In the rows, zero is written as 128.
Facts:
{razuk,reskos,klubru,dimak,rupe,stotesku,griga,tena,trigror,fima,tora,baklu,grekon,grubremum,plimabi,listen,kedrar,bobres,grotrol,zezer,geskol,tufle,redul,vizigor} Σ 586
{lozel,naplel,maskas,grufo,drogan,nuskes,gragram,flila,solete,bobo,fasa,gaser,staflin,nagrekir,flonas,skopel,mafan,flodol} Σ 49
{vasker,luflu,tuzel,grukes,klabran,briledra,griker} Σ 635
{stigen,trubrem,voske,floskem,stubil,zupe,zastil,votras,pavelim,zekur,mugrefli,tigik,gigrem} Σ 692
{plera,flava,trasku,pibun,dribu,grinik,mogek,degun,gune,lalam,stodrek,ruzim,natror,zotrok,grogum,diru,tradril,kofubrak,lozi,kaval,treplum,goflamek,plotos,flisum} Σ 317
reskos θ: ruzim,diru,natror
lozel θ: ruzim,trubrem
vasker θ: ruzim,solete
klubru θ: bobres
stigen θ: mogek
dimak θ: lozel,stodrek,trubrem
plera θ: zezer,griker
naplel θ: trubrem
flava θ: klabran
trubrem θ: ruzim
rupe θ: ruzim,flila
stotesku θ: ruzim,trubrem
maskas θ: ruzim,flisum,dribu,trubrem
trasku θ: ruzim
pibun θ: fasa,geskol
griga θ: grogum
tena θ: rupe,flodol,zotrok,tigik
drogan θ: trasku,tigik
dribu θ: ruzim
voske θ: ruzim
trigror θ: lalam,trubrem
fima θ: gune,klabran
floskem θ: diru
nuskes θ: gaser,flisum
tora θ: ruzim,solete
tuzel θ: zotrok
baklu θ: flila,bobo
stubil θ: fasa,gune
grinik θ: gune
gragram θ: flava,ruzim
grekon θ: razuk
grukes θ: ruzim
grubremum θ: mogek
zastil θ: stotesku
mogek θ: ruzim,treplum,gigrem,tigik
flila θ: ruzim
degun θ: diru
solete θ: trasku
gune θ: flava,bobres
lalam θ: lozel
stodrek θ: flonas
listen θ: nagrekir
bobo θ: ruzim
votras θ: tradril
kedrar θ: lalam
zotrok θ: trubrem
pavelim θ: skopel,votras
fasa θ: bobres,tradril
grogum θ: treplum,trubrem
grotrol θ: ruzim,griga,kofubrak,votras
diru θ: ruzim
tradril θ: ruzim,bobres,trubrem
zekur θ: ruzim,bobo
mugrefli θ: flodol,solete
kofubrak θ: flava
lozi θ: redul
kaval θ: maskas
staflin θ: ruzim
nagrekir θ: diru
treplum θ: trubrem,natror
zezer θ: tradril
flonas θ: ruzim
mafan θ: flava,zotrok
goflamek θ: grinik
geskol θ: fima
tufle θ: nuskes
redul θ: ruzim
vizigor θ: pavelim
gigrem θ: luflu
flisum θ: floskem

Known rows:
[112  96 189 148 100 151 116 103 126 157 155 103 127  85 148 114 214 120
  43 139 156 114  54 128 129 133 177 128 150 132]: gigrem
[ 89  87 142 130 100 181 130 129 102 150 146 114 139 111 160 142 184 124
  33 105 136 109 128 124 129 106 139 117 167 118]: zezer
[106 101 160 159 101 187 105 130 111 144 169 100 158 117 129 127 168 116
  41  94 149 107 122 123 122 124 143 126 135 154]: rupe
[127 138 186 130 170 185 126 119 105 157 170 143 158 114 161 127 178 115
  41 143 137  67  78 134 108 158 148 129 158 123]: kofubrak
[106  99 156 157 109 180 115 123 106 149 168 103 155 114 144 129 173 118
  40  97 147  98 122 126 123 123 138 125 146 143]: grotrol
[125 111 150 124 129 142  84 145 121 140 150 112 152 109 124 123 167 121
  58 144 165 116  88 134 153 147 168 126 162  89]: grufo
[112 120 147 135 131 153  97 145 135 131 161  93 163 128 112 121 165  97
  49 128 151 127  74 129 127 146 173 139 115 117]: bobo
[126 121 163 121 127 137 100 134 129 149 160 102 143 114 128 123 166 111
  44 148 156 129  90 131 148 132 159 138 135 101]: drogan
[124 107 152 119 131 139  85 141 117 138 148 111 154 111 117 120 166 127
  60 140 167 113  90 138 156 150 170 119 161  92]: gaser
[109 101 154 156  94 190 100 114 107 149 150 106 149 111 129 127 177 101
  50  87 155  96 127 126 125 124 150 140 142 141]: reskos
[133 126 156 116 147 136 107 129 116 152 164 104 157 120 154 129 157  99
  43 128 155 106  80 137 137 154 161 132 144 100]: mafan
[115  91 160 155  99 179  87 127 100 149 157 117 154  98 129 124 173 141
  54 105 161  94 132 128 143 128 145 112 180 129]: razuk
[ 94 130 184 110 156 173 123 121  93 145 144 144 105 107 119 107 165 134
  42 153 143  88  97 124 136 156 153 114 136 146]: lalam
[114 103 168 149 103 174 108 113 104 157 168 107 141 106 146 129 167 123
  41 107 153  98 131 124 137 121 136 123 155 137]: tena
[107 102 158 139  88 187 106 135 101 156 150 113 137 105 153 133 170 119
  38  97 139 110 127 121 130 127 146 118 164 129]: klubru
[ 93 128 163 155 141 203  92 144 127 126 156 143 164 110  97 112 192 131
  58 144 145  81  75 116 111 153 164 136 146 139]: ruzim
[118 112 164 111 149 186 132 130 117 149 163 110 131  82 170 121 157 109
  62 140 173 120  84 136 137 134 154 136 158 150]: tuzel
[110  87 189 144 114 152 122 104 116 152 155  99 126  91 147 114 208 126
  41 138 156 111  51 135 127 140 179 120 146 137]: mugrefli
[133 114 182 139  89 191  88 143  90 165 159 104 131 106 150 125 156 110
  35  95 136 113 131 128 132 143 150 111 158 143]: fima
[ 87 158 171 127 134 164 111 109 129 152 153 159 117  86 139 112 175 115
  46 148 149  79 100  97 127 154 149 147 154 133]: treplum

Rows:
No name comes twice in this set of rows, the named rows included.
[107  91 182 142 112 154 121 107 118 152 149 102 123  89 150 113 207 118
  43 126 155 107  53 133 126 148 181 118 151 134]  zastil
[109 110 157 123 140 199 125 146 131 139 164 103 144  90 149 117 159 105
  63 136 168 133  76 133 127 130 163 143 140 161]  vasker
[ 90 136 171 144 146 198 111 135 123 133 155 139 148 116 107 115 184 118
  47 145 135  89  77 117 107 150 159 140 124 148]  dribu
[109 109 167 149  98 170 108 113 110 159 165 109 140 101 149 130 167 121
  38 106 151  99 133 121 135 118 134 130 154 137]  griga
[113 106 172 152  91 173 103 114 115 162 166 111 140 100 144 130 172 120
  37 112 152 109 132 120 136 110 132 136 149 135]  grubremum
[106 124 179 134 145 188  99 132 113 143 146 156 143  98 116 116 188 143
  56 161 150  79  90 121 131 148 155 124 170 120]  plotos
[124 149 193 114 135 205 105 151 101 161 146 146 125 105 145 122 177 111
  32 148 114  96  83 123 111 167 165 121 162 122]  gune
[112  94 149 145  84 194  88 144 103 148 145 121 148  97 139 131 176 134
  49 100 146 105 131 121 137 132 154 106 190 116]  bobres
[113  98 165 142  98 181 109 112  97 159 151 111 136 107 140 130 173 112
  44  99 152  96 135 130 136 121 144 128 151 135]  listen
[106 110 152 129 141 205 121 151 132 135 164 101 149  92 147 115 163  99
  67 128 168 130  73 130 121 136 168 144 138 165]  grukes
[104 117 135  93 112 153 115 160 121 145 132 111 132 115 147 135 177 105
  35 139 128 139  87 125 137 136 174 124 157  77]  fasa
[ 90  78 158 130 116 157 153 112 119 147 139 107 129  97 168 131 225 126
  35 133 141 113  46 133 118 128 176 114 160 112]  votras
[104  80 175 139 125 148 141 100 114 151 151 102 132  97 159 122 215 130
  40 137 155 105  48 141 127 133 173 116 153 128]  pavelim
[119 145 199 116 127 199  99 147 104 159 142 147 109 103 124 113 176 115
  38 154 123 105  94 119 125 158 164 127 145 135]  grinik
[103 123 143 118 136 132 106 133 121 135 151  98 140 120 128 115 153 100
  49 121 159 116  87 124 142 157 172 130 123 119]  maskas

Now the same elements, written a new way:
Known rows:
[ 79 168  99 145  90 155 132 127 131  78 129 179  98 157 140 129 143 109
 100 132 139 132 104 156 140 144 145  98 162 120 134 138 146  79 119 138
 134 175 186  81 121 164 154 151  94]: goflamek
[103 130 112 124 124 100 101 120 115 115  95  91 110 179 158 102 126 148
 115 139 131 142 171 137 133 129 125 139 157 121 136 127 153  79 143 125
 124 110 127 109 133 113 134 155 117]: mafan
[117 130 130 128 107  91 105 127 112 135 108  53  90 134 165 158  84 153
 119 144 147 131 140 134  95 133 143 146 157 143 148 108 157 151 135 102
  78 123  95 122  75  88 119 194 100]: nuskes
[122 169 107 131 134 136 136 119 126 141 111 161 142 154 114 142 129 127
 104 159 128 115 102 135 111 140 155 118 183  97  99 134 157 124 128 131
 133 131 140 100  97 153 142 123 121]: grogum
[127 130 141 146 127 140  68 111 144  89 148 126 169 188 115  92  98 125
 113 148  92 119 121 132 129 127 163 126 172 116 114  93 136  73 132  99
 131 142  91 118 149 135 131 137 111]: tuzel
[117 167 109 134 138 135 135 116 123 139 109 163 140 153 113 141 131 123
 104 163 128 115 103 141 112 139 153 119 179  98  98 129 150 123 133 129
 132 128 137 101 100 149 146 117 119]: lalam
[119 131 119 123 133  90 102 120 113 144  96  73 116 165 152 121 111 155
 118 148 133 134 158 132 115 127 134 146 161 123 131 121 157 114 145 116
 109 101 104 119 109 102 128 157 119]: nagrekir
[146 130 105 120 157 128 144  92 145  96 127 137 129 171 138 103 134 122
 133 131 142 116 127 117 131 111 137 116 120 133 124 101  92 117 120 140
 150 111  71 126 135 132 130 117 112]: baklu
[126 134 104 117 135  90  99 120 117 147  93  83 126 177 154 107 121 158
 122 142 130 136 163 120 123 129 133 143 164 116 128 130 165  95 141 123
 118  98 114 109 116 115 126 148 129]: solete
[100 121 135  91 136 133 108 124 115 122 136 114 132 135 137  87 128 100
 122 138  86 154 160 106 126 123 140 101 170  90  99 105 112 116 103 129
 126 150 122 144 120 115 126  90  98]: voske
[124 134 108 119 134  89 102 120 119 144  95  83 126 177 152 109 118 158
 122 141 130 136 162 122 122 128 132 143 165 118 129 130 164  97 141 123
 119 100 115 111 115 114 126 152 128]: flila
[106 168  99 137 108 137 136 126 136 118 125 167 124 155 125 141 134 124
 106 135 137 122  98 137 124 138 152 103 175 113 119 143 165 106 120 136
 136 160 172  90 100 162 144 144 113]: gune
[105 128 118 125 136  99 101 114 110 122  91  87 116 178 152 104 125 147
 113 150 128 141 173 141 128 126 126 142 157 117 129 121 146  88 150 124
 125 100 115 116 132 104 136 146 117]: naplel
[131 131 143 148 133 140  69 110 143  95 148 124 172 184 113  95  95 126
 111 153  90 118 121 132 125 126 163 130 173 114 109  90 135  80 134  96
 131 137  83 120 146 132 130 136 111]: vasker
[124 134 108 120 133  88 103 120 120 145  95  81 125 175 151 110 118 159
 122 139 131 136 163 123 121 128 132 142 165 118 130 131 166  98 140 124
 118 100 116 111 114 114 125 152 128]: flonas
[159 125 152  99 116  80 162 131 156 139 105  63 157 185 126 147 103 171
 102 114 123  95 205 109  88 117 110 163 205  96 117 181 199 133 114 137
 184  97 144 137 108 126  87 208 114]: skopel
[142 130 138 145 122 129  74 116 154 110 155 118 178 181 112 106  88 137
 121 136  98 112 110 118 120 124 168 124 179 122 115 101 155  92 122  97
 130 149  97 118 129 138 121 151 117]: briledra
[133 126 104 128 132 127 148 100 159  76 139 141 116 173 142 104 140 124
 134 106 149 121 123 122 143 105 133 100 114 148 145 114 101 102 110 147
 161 142 108 120 140 138 135 140 106]: klubru
[114 162 111 139 128 133 140 120 132 136 117 160 139 155 109 147 132 127
 106 148 132 117 102 141 116 134 151 109 179 107 104 138 161 123 128 133
 142 144 158 103 100 147 148 130 118]: tradril
[106 130 117 125 136  99 100 116 108 124  90  88 115 178 152 104 125 146
 114 151 128 141 172 141 127 128 127 144 157 117 128 120 146  89 150 123
 123  96 113 115 131 105 136 146 116]: staflin

Rows:
No name comes twice in this set of rows, the named rows included.
[115 124 136  88 126 124 110 130 122 141 144  96 129 117 140 113 110 107
 129 131  96 148 139  94 109 125 149 101 174 101 106 105 125 150  93 120
 107 160 114 145  88 114 116 112  98]  floskem
[148 128 113 119 148 127 155  95 154  89 132 136 130 173 134 109 134 125
 130 122 142 113 133 116 128 107 134 116 125 133 128 112  97 118 115 144
 162 117  82 129 137 133 127 130 109]  grotrol
[117 168 107 134 123 136 140 122 134 129 116 163 135 155 117 144 131 125
 103 148 131 115 104 137 114 139 150 115 182 102 106 141 160 119 124 132
 139 141 154  95  98 158 141 134 113]  kofubrak
[138 136 103  73 144 119 102 131 125 167 134 115 155 139 144  79 125 118
 139 128  90 151 142  61 120 133 152 102 184  83  92 120 141 119  92 127
 109 140 115 128  96 143 107  83 128]  gigrem
[118 166 113 135 133 137 134 117 120 139 111 155 134 145 115 151 123 122
 103 166 131 115  97 141 106 141 157 121 177 102 102 125 150 136 131 126
 122 130 130 104  90 145 143 125 113]  diru
[138 131 110  77 136 112 109 133 135 168 142 106 155 134 139  94 119 120
 141 117  94 147 139  64 117 127 150  98 186  89  98 125 149 132  87 128
 113 152 125 131  87 139 107  97 123]  tigik
[118 170 104 133 133 136 135 118 126 137 112 164 139 156 116 141 132 123
 104 158 129 119 101 135 114 139 154 116 179 100 102 132 154 119 128 131
 130 132 143  97  98 155 143 123 119]  zotrok
[106 124 129  88 142 132 106 123 116 129 134 116 137 137 138  81 129 102
 125 136  86 155 158  98 127 125 142 103 171  87  97 108 114 114 103 128
 123 145 119 141 119 122 125  86 104]  mugrefli
[131 135 121 122 101  81 107 135 121 156 115  42  95 125 167 171  73 165
 127 132 154 126 123 117  87 135 151 146 162 151 153 115 175 169 127  99
  69 131  94 116  50  93 106 205 106]  gaser
[115 167 119 139 123 136 136 121 119 135 117 146 122 131 120 170 111 122
 104 164 138 113  88 145  97 142 162 121 176 112 109 119 148 153 128 118
 108 140 123 106  75 138 139 143 104]  flisum
[148 129 109 119 155 127 146  93 145  97 127 135 127 168 137 108 132 124
 132 132 142 115 123 117 127 111 141 117 119 136 127 101  91 122 118 139
 147 114  69 128 131 129 129 121 111]  reskos
[151 137 117 139  99 121  75 127 174 116 169 119 176 181 124 105  89 147
 130 107 109 112  96  96 126 125 169 112 183 131 132 121 181  83 105 100
 128 174 126 103 115 161 111 172 124]  klabran
[ 90 120 129  96 111 133 111 130 131 104 149 117 119 137 144  86 132  99
 126 110  96 159 155 107 138 119 137  84 165 106 119 119 124 100  92 134
 134 179 157 134 123 125 129 113  93]  stubil

The same elements again, as new rows of numbers:
Known rows:
[127 128 107 159 103 126 113 139 106 138 131 133  76 163 103 127  91 118
 100 142 110 103 108 137 132 161 155 131 132 143 129 137 114 118  86 153
 108 173 149 159 148 101]: baklu
[ 85 114 144 122 107  99 109 144 101 170 132 135 114 180 122 159  94 170
  89 136 118  97 129 132 111 128 123 124 125 132 139 162 115 144  95 117
 121 142 136 159 134 117]: plimabi
[127 135 126 146  94 122 115 154 103 150 139 121  91 143 124 143  93 118
  99 141 100 111 123 142 117 155 146 134 121 176 123 133 118 118  96 140
 113 146 147 166 158 107]: stotesku
[183 110 173 126 106 168 113 110 124 125 161 119 154  89 119 116 128 135
 147 112  82 175 119 141  50  86 110 137 105 166  99 162 136  69  93 118
 156  58 119 120 175 136]: trubrem
[128 152 117  93 163 139 170 117 116 150  84 115 135  96 142 136 144  71
 152 144 132 112 125 104 146 116 121 141 158 141 136 132  94 156 174 148
 121  85 150  88 120 124]: naplel
[111 160 130 132  91 108 111 167 116 152 137 122 102 142 107 155  81 104
  88 150 109 109 112 142 142 149 143 146 125 184 118 121 112 118 109 160
 108 144 161 175 135  99]: dimak
[139 109 136 155 101 134 126 129 150  94 168 120 162 106 161 126 162 159
 135 143 112 144 127 126 166 156 136 126  80 131 130 106 151 143 164 124
 132 108  77 121 145 150]: zotrok
[104 142 165 144 146 113 125 181 158 163 117 165 148 100 114 131  93 123
 121 118 183 153 163 127 175 110 129 193 146 130 146  83 148  59 131 159
 100 110 124 105 118 149]: tuzel
[118 155 134 142 101 119 144 133 170  96 161 105 148 127 159 117 152 133
 131 163 126 137 121 118 162 139 134 119  88 138 113 101 157 143 173 127
 106 137 112 131 120 148]: grogum
[123 139  98  89 162 154 165 123 105 141  72 123 124 105 121 120 150  62
 142 130 150 120 124 106 133 126 103 140 170 120 127 125  83 178 152 155
 113 110 148  96 110 124]: maskas
[129 137 141 151 109 100 126 132 154  70 152 111 175 104 168 133 157 175
 138 112 111 131 139 143 145 149 135 115 103  93 123 103 145 142 146 100
 159 141  89 129 107 141]: gune
[118 171 133 146 109  94  79 140 113 129 131 125  75 149 126 155  91 104
  91 161 111 109 109 130 155 141 129 146 137 134 136 131 104 118  95 138
 115 174 186 165 130 113]: grotrol
[124 116 103  73 158 165 145 145  94 157  74 114 147 132 118 122 163  99
 123 116 158 130 141  95 106 127  83 139 182 100 135 140  73 202 133 144
 104 104 139 100  97 138]: nuskes
[118 131 122 157 169 141 146 173 161 151 103 174 114 123  87 119  73  92
 134 104 189 143 141 127 158 122 146 174 155 132 148  72 143  52 126 173
  92 148 128 115 113 139]: vasker
[135  95  92 131 173 163 170  92 102 143  67 141 105 116 144 110 154  99
 156 129 142 111 129 102 140 124 129 134 149 104 154 153  98 145 163 139
 134  69 109  75 152 114]: solete
[124 128 109 150 110 121  98 154 100 136 124 142  68 165 102 132  95 113
  90 147 110 101 116 129 150 160 144 138 129 153 133 134 123 120  82 146
 122 163 161 158 146 110]: tora
[136 113 169 155 153 122 110 157 133 161 134 157 168  87 151 153  96 156
 148  97 158 134 166 145 125 118 126 191 155  98 144  79 138  62 111 109
 138  86  86 107 126 147]: klabran
[130 150 116 136 101 121 103 143  97 152 133 128  76 156  99 123  98 107
 105 134 122 100 121 124 122 156 138 126 144 161 120 119 120 128  81 137
 102 185 162 182 122 112]: reskos
[150  97 116 146 129 168 155 140 155 101 167 113 153 156 148 102 166 139
 146 122 125 144 125 127  94 166 144  89  96 131 116 109 150 161 129 108
 112 150  69 132 125 149]: diru
[133 137 122  95 172 125 163  86 101 134  82 119 146  85 160 155 137  96
 159 119 122  99 137 118 131 110 123 128 170  84 136 124  85 143 166 121
 157  93 125  83 110 120]: fasa

Rows:
No name comes twice in this set of rows, the named rows included.
[140 112 104 128 120 141 146 147 158  91 149 108 149 158 121  96 156 125
 127 120 135 140 121 125 127 170 143  83 112 122 117  94 157 173 149 123
 111 180 101 147  95 143]  degun
[125 144 150 145  96 121  96 136  97 161 154 123  86 140 141 158  92 138
 115 172  99 102 117 135 123 143 124 150 122 147 137 139 110 115  98 122
 114 135 143 165 147 117]  griga
[126 117 146  99 133 130 104  95 133 123 134 144 161 122  86 114 133 157
 112  86 133 164 136 135  85  58 101 121 123 132 112 184 148 103  90 121
 163 118 162 120 132 128]  zupe
[ 57  92 137 103 112  82 132 150 112 171 122 154 131 201  96 162  89 169
  74 111 126 110 136 136 121 115 130  97 135 148 133 187 116 143 122 118
 129 149 147 161 113 106]  grekon
[143 108  89  86 178 165 177 122  96 152  78 117 127 143 122 106 157  83
 152 116 151 101 129 107  87 129 122 108 177 107 126 141 102 169 138 124
 120 117 130  90 101 118]  nagrekir
[113 134  85 113 173 126 158  93  98 149  52 153  93 112 131 106 167  92
 149 134 157 110 126  80 197 116 133 131 162 110 150 130 110 147 165 154
 119 108 157  79 111 108]  drogan
[134 129 163 138 152 125 147 149 129 210 131 173 114 134 138 122  96 153
 162 141 192 127 150 100 128  78 125 160 136 128 149  97 179  54 115 104
  94  98 101 101 126 147]  luflu
[126 112 160 126 178 116 173 154 175 173 120 145 146 122 139 154  50 134
 159 102 161 129 155 147  85  89 139 143 143 127 155 100 143  48 139 111
 125 123  96 100 120 140]  griker
[120 122 139  96 187 139 161 102 129 142  74 114 116 121 170 163 135  96
 158 160 138 106 112 119 121  82  77 132 154  65 176 158  77 145 189 112
 135  78 131  68 123 131]  skopel
[119 147 115 148 111 117 135 120 142 107 159 136 124 141 146  95 169 148
 139 156 139 139 127 102 170 141 141 105  91 124 136 106 181 145 171 122
 105 148 113 131 115 144]  mogek
[ 92 162 159 136 122  96  91 144 131 154 133 111  82 165 138 181  92 132
  96 177 120 110 104 140 136 113  99 137 136 110 171 152  96 129 115 125
 117 171 173 167 137 114]  vizigor
[109 145 119 124 146  96 159 121 200  78 143 101 162 138 135 142 120 135
 134 124 136 117 122 145 150 135 149  85 105 117 123 103 156 141 188 118
 141 179 128 137  98 135]  plera

